Here is a tiny trained network, its code and every weight. The questions are about switching its units off for an input and a target symbol, where a switched-off unit gives its printed mean instead of its output.

import numpy as np


def w(rows, s, z=0):
    codes = np.array(rows[::2]) - 128.0
    scale = np.full(codes.shape[1], s)
    scale[-1] = z or s
    return codes * scale


def f(y):
    return y / 2 * (1 + np.tanh(0.7978845608 * (y + 0.044715 * y**3)))


def softmax(a):
    e = np.exp(a - a.max(-1, keepdims=True))
    return e / e.sum(-1, keepdims=True)


def log_softmax(a):
    a = a - a.max(-1, keepdims=True)
    return a - np.log(np.exp(a).sum(-1, keepdims=True))


def net(x, mask):
    ids = ['αβγεζθλξτφω'.index(c) for c in x.split()]
    T = len(ids)
    res = E[ids] + P[:T]
    u = 0
    for l in range(2):
        q, k, v = (res @ M[l].T for M in (Q, K, V))
        z = softmax(np.where(np.tri(T) > 0, q @ k.T / 3**0.5, -1e9)) @ v
        res = res + np.where(mask[u], z, O[l][:, -1]) @ O[l][:, :-1]
        u += 1
        y = f(res @ A[l][:, :-1].T + A[l][:, -1])
        res = res + np.where(mask[u : u + 16], y, B[l][:, -1]) @ B[l][:, :-1]
        u += 16
    return log_softmax(res[-1] @ U[:, :-1].T + U[:, -1])


Q, K, V, O, A, B = {}, {}, {}, {}, {}, {}
E = w([
[99,94,202,155,219,142],'α',
[159,195,79,64,254,93],'β',
[93,95,180,229,199,143],'γ',
[161,42,133,145,142,134],'ε',
[184,132,78,127,53,206],'ζ',
[87,88,158,207,103,118],'θ',
[105,187,187,70,120,223],'λ',
[67,170,58,206,110,51],'ξ',
[73,125,47,112,144,217],'τ',
[105,79,93,107,125,58],'φ',
[71,134,142,107,98,69],'ω',
],0.019)
P = w([
[255,138,180,179,209,53],'0',
[194,134,164,189,189,78],'1',
[170,124,155,181,164,88],'2',
[134,103,134,171,148,98],'3',
[112,89,113,154,128,108],'4',
[94,69,92,147,102,118],'5',
[75,63,68,139,93,126],'6',
[57,40,50,119,73,136],'7',
],0.0085)
Q[0] = w([
[114,42,42,211,224,95],'0.h1',
[124,62,148,175,102,201],'0.h1',
[146,253,38,20,124,97],'0.h1',
],0.0073)
K[0] = w([
[82,80,46,127,168,113],'0.h1',
[156,102,85,171,91,197],'0.h1',
[198,230,135,120,255,134],'0.h1',
],0.009)
V[0] = w([
[226,140,161,172,36,182],'0.h1',
[139,111,131,2,33,140],'0.h1',
[152,157,100,190,180,150],'0.h1',
],0.0068)
O[0] = w([
[65,137,128,189,164,161,255],'0.h1',
[137,127,149,133,65,118,63],'0.h1',
[95,95,138,6,105,118,200],'0.h1',
],0.011,0.0049)
A[0] = w([
[109,199,103,119,150,84,37],'0.n1',
[159,70,119,112,109,113,136],'0.n2',
[90,139,111,75,121,115,152],'0.n3',
[164,158,160,106,163,55,20],'0.n4',
[78,145,224,142,133,146,68],'0.n5',
[201,141,98,136,108,139,97],'0.n6',
[124,82,160,109,191,127,171],'0.n7',
[134,72,145,103,113,65,253],'0.n8',
[51,92,135,146,153,157,50],'0.n9',
[83,250,157,94,101,170,206],'0.n10',
[74,159,116,131,141,100,214],'0.n11',
[178,98,114,164,148,199,140],'0.n12',
[32,117,128,171,57,140,235],'0.n13',
[181,144,154,170,98,111,102],'0.n14',
[132,146,190,113,134,79,69],'0.n15',
[156,143,191,171,152,63,91],'0.n16',
],0.012,0.0055)
B[0] = w([
[204,136,90,112,35,148,128],'0.n1',
[147,111,88,188,164,169,138],'0.n2',
[94,84,204,197,48,169,143],'0.n3',
[98,184,130,113,61,137,142],'0.n4',
[221,179,144,170,186,43,171],'0.n5',
[220,229,54,112,130,75,140],'0.n6',
[58,150,78,126,150,148,194],'0.n7',
[100,104,165,171,162,144,165],'0.n8',
[254,125,104,49,186,107,186],'0.n9',
[31,18,152,115,212,167,178],'0.n10',
[94,117,218,18,3,101,165],'0.n11',
[171,246,101,48,124,57,208],'0.n12',
[91,52,149,67,175,109,255],'0.n13',
[101,107,44,38,132,163,123],'0.n14',
[71,155,151,196,73,122,130],'0.n15',
[35,147,177,193,96,207,151],'0.n16',
],0.0071,0.012)
Q[1] = w([
[32,102,223,191,86,153],'1.h1',
[177,171,143,252,64,65],'1.h1',
[255,139,40,119,46,171],'1.h1',
],0.0079)
K[1] = w([
[74,98,130,164,66,131],'1.h1',
[72,223,177,133,174,97],'1.h1',
[159,244,117,155,161,122],'1.h1',
],0.011)
V[1] = w([
[105,162,254,84,98,132],'1.h1',
[171,130,112,122,147,223],'1.h1',
[105,76,159,110,138,155],'1.h1',
],0.01)
O[1] = w([
[180,151,191,100,105,255,161],'1.h1',
[133,83,61,185,199,158,133],'1.h1',
[149,223,87,247,95,177,253],'1.h1',
],0.0071,0.0055)
A[1] = w([
[186,132,128,55,61,86,141],'1.n1',
[127,201,127,123,43,108,1],'1.n2',
[179,92,114,164,225,136,105],'1.n3',
[161,146,125,76,191,126,121],'1.n4',
[39,176,87,125,91,177,127],'1.n5',
[99,3,177,128,144,166,79],'1.n6',
[74,147,178,186,194,156,94],'1.n7',
[122,77,86,109,145,51,82],'1.n8',
[26,1,148,171,112,123,103],'1.n9',
[151,189,136,138,207,161,7],'1.n10',
[116,102,126,218,169,156,49],'1.n11',
[130,121,94,206,80,146,201],'1.n12',
[234,192,111,126,147,2,109],'1.n13',
[222,168,146,224,113,116,106],'1.n14',
[32,94,119,139,165,101,141],'1.n15',
[159,104,223,211,122,67,87],'1.n16',
],0.009,0.0074)
B[1] = w([
[129,153,50,198,206,120,162],'1.n1',
[145,37,27,224,106,145,145],'1.n2',
[142,68,74,118,118,133,227],'1.n3',
[149,104,82,84,66,119,212],'1.n4',
[159,47,174,123,66,58,188],'1.n5',
[128,174,72,141,125,68,183],'1.n6',
[191,142,111,137,116,118,254],'1.n7',
[128,144,193,130,85,181,197],'1.n8',
[192,158,135,166,183,178,194],'1.n9',
[111,96,172,105,20,175,195],'1.n10',
[129,32,65,136,102,91,165],'1.n11',
[154,222,187,2,180,116,149],'1.n12',
[199,181,157,177,58,137,170],'1.n13',
[53,123,124,133,190,169,137],'1.n14',
[79,123,136,148,70,110,236],'1.n15',
[95,92,126,132,193,145,159],'1.n16',
],0.008,0.0087)
U = w([
[224,255,67,134,108,134,168],'α',
[8,33,117,39,138,166,163],'β',
[147,49,94,208,216,155,48],'γ',
[90,110,188,142,69,134,84],'ε',
[110,140,85,220,81,124,56],'ζ',
[189,76,124,156,153,233,39],'θ',
[122,145,194,189,235,104,255],'λ',
[222,42,183,97,142,65,53],'ξ',
[155,118,196,70,174,129,111],'τ',
[149,173,180,111,155,186,123],'φ',
[136,119,137,146,139,153,81],'ω',
],0.0081,0.0071)

Each question gives the input, a string of symbols that net reads in full, and the target symbol t.
The units are the heads (3 rows each of Q, K, V and O) and the neurons (one row each of A and B). Each row of codes is followed by its name. A weight is (code - 128) times the scale printed after its matrix; where a second scale follows, it is the last column's (O, A, B and U).
mask holds one flag per unit, layer by layer, with each layer's heads first. A switched-off unit (its flag False) gives its mean, the last column of its rows in O or B, instead of its output. The means were averaged over made-up inputs and are rounded, as every weight is.
A unit's drop is (log p(t) with every unit on - log p(t) with that unit switched off) / (log p(t) with every unit on - log p(t) with every unit switched off).
The circuit of an input: a set's keep is (log p(t) with only the set's units on - log p(t) with every unit switched off) / (log p(t) with every unit on - log p(t) with every unit switched off). Starting from the 12 units with the biggest drops (on a tie, the unit counted first), units are removed one at a time, each time the one whose removal leaves the highest keep (on an exact tie, the one counted first), for as long as the keep stays at least 0.8.
units of the circuit, in order: the units of the circuit, biggest drop first
unit that matters most: the unit with the biggest drop
k most important neurons: the k neurons with the biggest drops, biggest first
top k neurons in layer l: the k neurons of layer l with the biggest drops, biggest first
input φ β ζ λ ζ α α, target ξ: 3 most important neurons	[0.n5; 0.n9; 0.n13]
input γ γ α, target β: units of the circuit, in order	[0.h1; 0.n7]
input γ γ γ ε τ ζ φ γ, target λ: 2 most important neurons	[1.n4; 1.n10]
input ζ τ ζ τ λ ζ ω γ, target φ: unit that matters most	1.h1
input ζ β γ γ λ, target θ: units of the circuit, in order	[1.h1; 0.n10]
input ζ λ γ ζ ε θ ζ α, target α: units of the circuit, in order	[0.n9; 0.n5; 1.n13; 0.n10]
input ω ω λ λ γ ζ, target α: units of the circuit, in order	[0.n6; 0.n12]
input λ ζ α γ γ ω ω λ, target φ: units of the circuit, in order	[1.h1; 0.n11; 0.n3]
input γ ω γ ζ α τ β γ, target γ: units of the circuit, in order	[1.h1; 1.n3; 0.n9]
input ζ ζ γ α, target ξ: units of the circuit, in order	[0.n5; 0.n9; 1.n4]
input λ β λ γ, target θ: units of the circuit, in order	[0.n10; 1.h1; 1.n10]
input ζ ζ ξ γ λ ζ ω, target ε: units of the circuit, in order	[1.h1; 0.n3]
input φ ω ζ γ, target φ: top 4 neurons in layer 0	[0.n12; 0.n16; 0.n11; 0.n6]
input γ τ ε, target γ: top 2 neurons in layer 1	[1.n11; 1.n3]
input ζ ζ φ γ ω λ, target φ: units of the circuit, in order	[1.h1; 0.n11; 0.n3]
input γ ε γ, target ζ: top 2 neurons in layer 1	[1.n13; 1.n15]
input ζ λ α α ζ λ γ, target θ: 4 most important neurons	[0.n10; 0.n9; 0.n12; 1.n10]
input τ γ λ, target γ: top 4 neurons in layer 0	[0.n5; 0.n10; 0.n3; 0.n12]
input γ γ β ω, target ε: most important neuron	[1.n5]
input ε ζ ζ ζ ε β θ, target λ: top neuron in layer 0	[0.n12]
input ζ β β φ β, target β: 4 most important neurons	[0.n3; 0.n12; 0.n7; 0.n13]
input ζ α λ β θ λ ε, target γ: 3 most important neurons	[0.n2; 0.n11; 0.n8]
input λ γ φ ζ ζ γ γ φ, target λ: 3 most important neurons	[1.n9; 1.n12; 0.n8]
input θ ζ γ, target α: top 4 neurons in layer 0	[0.n9; 0.n12; 0.n5; 0.n10]
input ζ λ λ ζ α, target θ: 3 most important neurons	[0.n10; 0.n12; 0.n6]
input λ ξ τ λ, target γ: 2 most important neurons	[0.n10; 0.n5]
